In the rows, 128 means zero.
Each row has two labels, one from each of two sets.
[134 103 141 126 124 146 122  82  93 157  89 156 179 135 144 116 160] : J372 & J493
[138  74 116 157 111  92 138  61 119 133  86 145 148 137 127 150 155] : J498 & J493
[180  76 119 167 159 110 143  38 130  72  92 127  90 139 119 149 155] : J498 & J754
[164 105 120 134 153 115 108  27 137  87 112 117 128 131 120 161 178] : J498 & J754
[129  78 108 142 115  65 130  68 134 106 103 121 151 142 124 154 136] : J498 & J493
[121  87  90 158 113  73 116  52 122 120 109 135 124 127 113 161 182] : J498 & J493
[122 133 139 127 135  82 114  75 128  96 111 125 156 129 107 151 174] : J498 & J37
[166 123 139 134 170 172 125 107 101 102 108 155  93 123 139 113 171] : J372 & J754
[154 131 139 123 163 164 111  86 102 122 106 153 144 130 137 122 175] : J372 & J754
[168  80 117 128 176 101 117  36 126  91  90 118 140 141 132 170 157] : J498 & J754
[143 110 143 131 152 146 112  61  96 112  93 132 133 139 141 136 197] : J372 & J754
[130  68 109 155 115  81 123  30 123 122  96 119 160 135 124 160 165] : J498 & J493
[189 102 132 132 161 177 147  56 119 129  93 160 135 134 137 133 130] : J372 & J754
[147  87 101 129 160  93 119  55 119 104 111 153 169 134 118 160 128] : J498 & J754
[150 102 135 113 135 169  92  82 115 147  80 124 137 141 158 136 200] : J372 & J37
[115 100 142 141 120 101 137  62  72 142 108 151 173 119 128 132 182] : J372 & J493
[132  45  74 108  92 131  90 103 173 161  53 111 147 179 152 145 109] : J498 & J37
[125  98 121 142 119  79 128  58 123 108 104 122 157 137 112 148 154] : J498 & J493
[116  73 114 149 107  76 111  54 126 117  71 120 147 149 119 149 178] : J498 & J493
[160 104 143 133 140 146 132  55 107 134  97 139 140 124 137 146 180] : J372 & J754
[134 116 144 107 148 136 111  73  76 146 112 152 200 127 140 132 158] : J372 & J37
[140  76 111 120 132  95  90  68 134 137  81 115 137 143 148 168 184] : J498 & J37
[111  93 114 149 117  78 122  64 122 121  92 122 143 139 105 155 161] : J498 & J493
[165 113 131 161 139  81 148  54 127  95 129 153 111 108 115 160 175] : J498 & J754
[151 115 144 117 157 158 101  82 111 127  95 122 140 133 145 134 186] : J372 & J37
[136 110 145 108 138 140 101 100  95 135  95 151 152 126 155 121 194] : J372 & J37
[135  81  95 131 111 118 106  64 135 132  81 125 160 157 119 143 140] : J498 & J493
[142  93 155 149 115 125 141  55  88 153  98 142 155 123 141 129 187] : J372 & J493
[125  62 107 163 129  51 143  47 111 114  90 133 137 134 113 158 148] : J498 & J493
[133 123 156 129 136 141 129  87  90 140 109 150 172 124 131 122 163] : J372 & J493
[159  72 101 166 148  63 135  34 142  60 108 111  88 141 115 169 163] : J498 & J754
[126 109 139 123 136 130  98  81 101 129  96 131 143 128 141 127 205] : J372 & J37
[161  96 139 135 136 137 144  75 105 143 113 157 138 115 143 140 165] : J372 & J754
[128 115 134 165 134  84 156  69 113  79  98 141 137 146  84 124 132] : J498 & J754
[144 102 145 170 148  79 164  22 103  80  95 149 142 125  92 146 173] : J498 & J754
[132 103 133 134 123 139 119  97 101 149  89 147 131 137 142 127 177] : J372 & J493
[108 102 134 141 129  90 136  58  90 110  89 139 197 144 104 131 136] : J498 & J493
[135  86 113 136 139  84 113  47 117 107  93 128 161 143 119 145 150] : J498 & J493
[115  97 112 155 113  89 117  64 123 116  88 130 119 133 113 146 194] : J498 & J493
[148 121 145 114 145 151 107  88 102 140 105 157 159 130 151 119 180] : J372 & J754
[147 129 123 158 126  98 124  76 132  81 109 139 115 133  96 121 159] : J498 & J754
[154 121 132 131 156 140 124 101  98 127 125 157 111 113 139 130 169] : J372 & J754
[145  98 136 126 121 162 117 113 104 161  77 149 136 137 148 123 180] : J372 & J493
[127  84 111 119 121 111  92  40 132  99  88 104 173 152 135 139 166] : J498 & J37
[130  92 113 133 150  93 104  63 120 107  93 118 132 134 128 165 181] : J498 & J37
[140  89 124 134 135 132 119  67  88 150  93 148 162 133 141 129 166] : J372 & J493
[143  80 104 144 117 148 116 102 107 164  88 152 112 140 152 131 173] : J372 & J493
[133  93 134 138 119 138 124  88 101 166  79 144 142 133 139 136 169] : J372 & J493
[166 112 147 170 128 166 169  82  97 135  95 161 117 132 124 106 141] : J372 & J754
[141 144 161 134 155 107 129  48 110  62  98 135 186 142 103 108 158] : J498 & J754
[165  85 107 147 151  77 161  31 123  85 113 167 166 132 101 149 116] : J498 & J754
[121  63 100 146 124  70 121  41 120 108  74 120 150 152 117 164 169] : J498 & J493
[154  94 128 116 125 184 109 102 118 173  76 141 135 140 166 126 169] : J372 & J493
[123 111 126 134 140  74 113  48 125 109  96 125 164 136 105 168 184] : J498 & J37
[142  85 119 154 143  82 128  47 125  85  89 123 114 136 116 157 171] : J498 & J754
[144 111 140 127 127 138 124  77 100 149 105 158 164 125 138 130 171] : J372 & J493
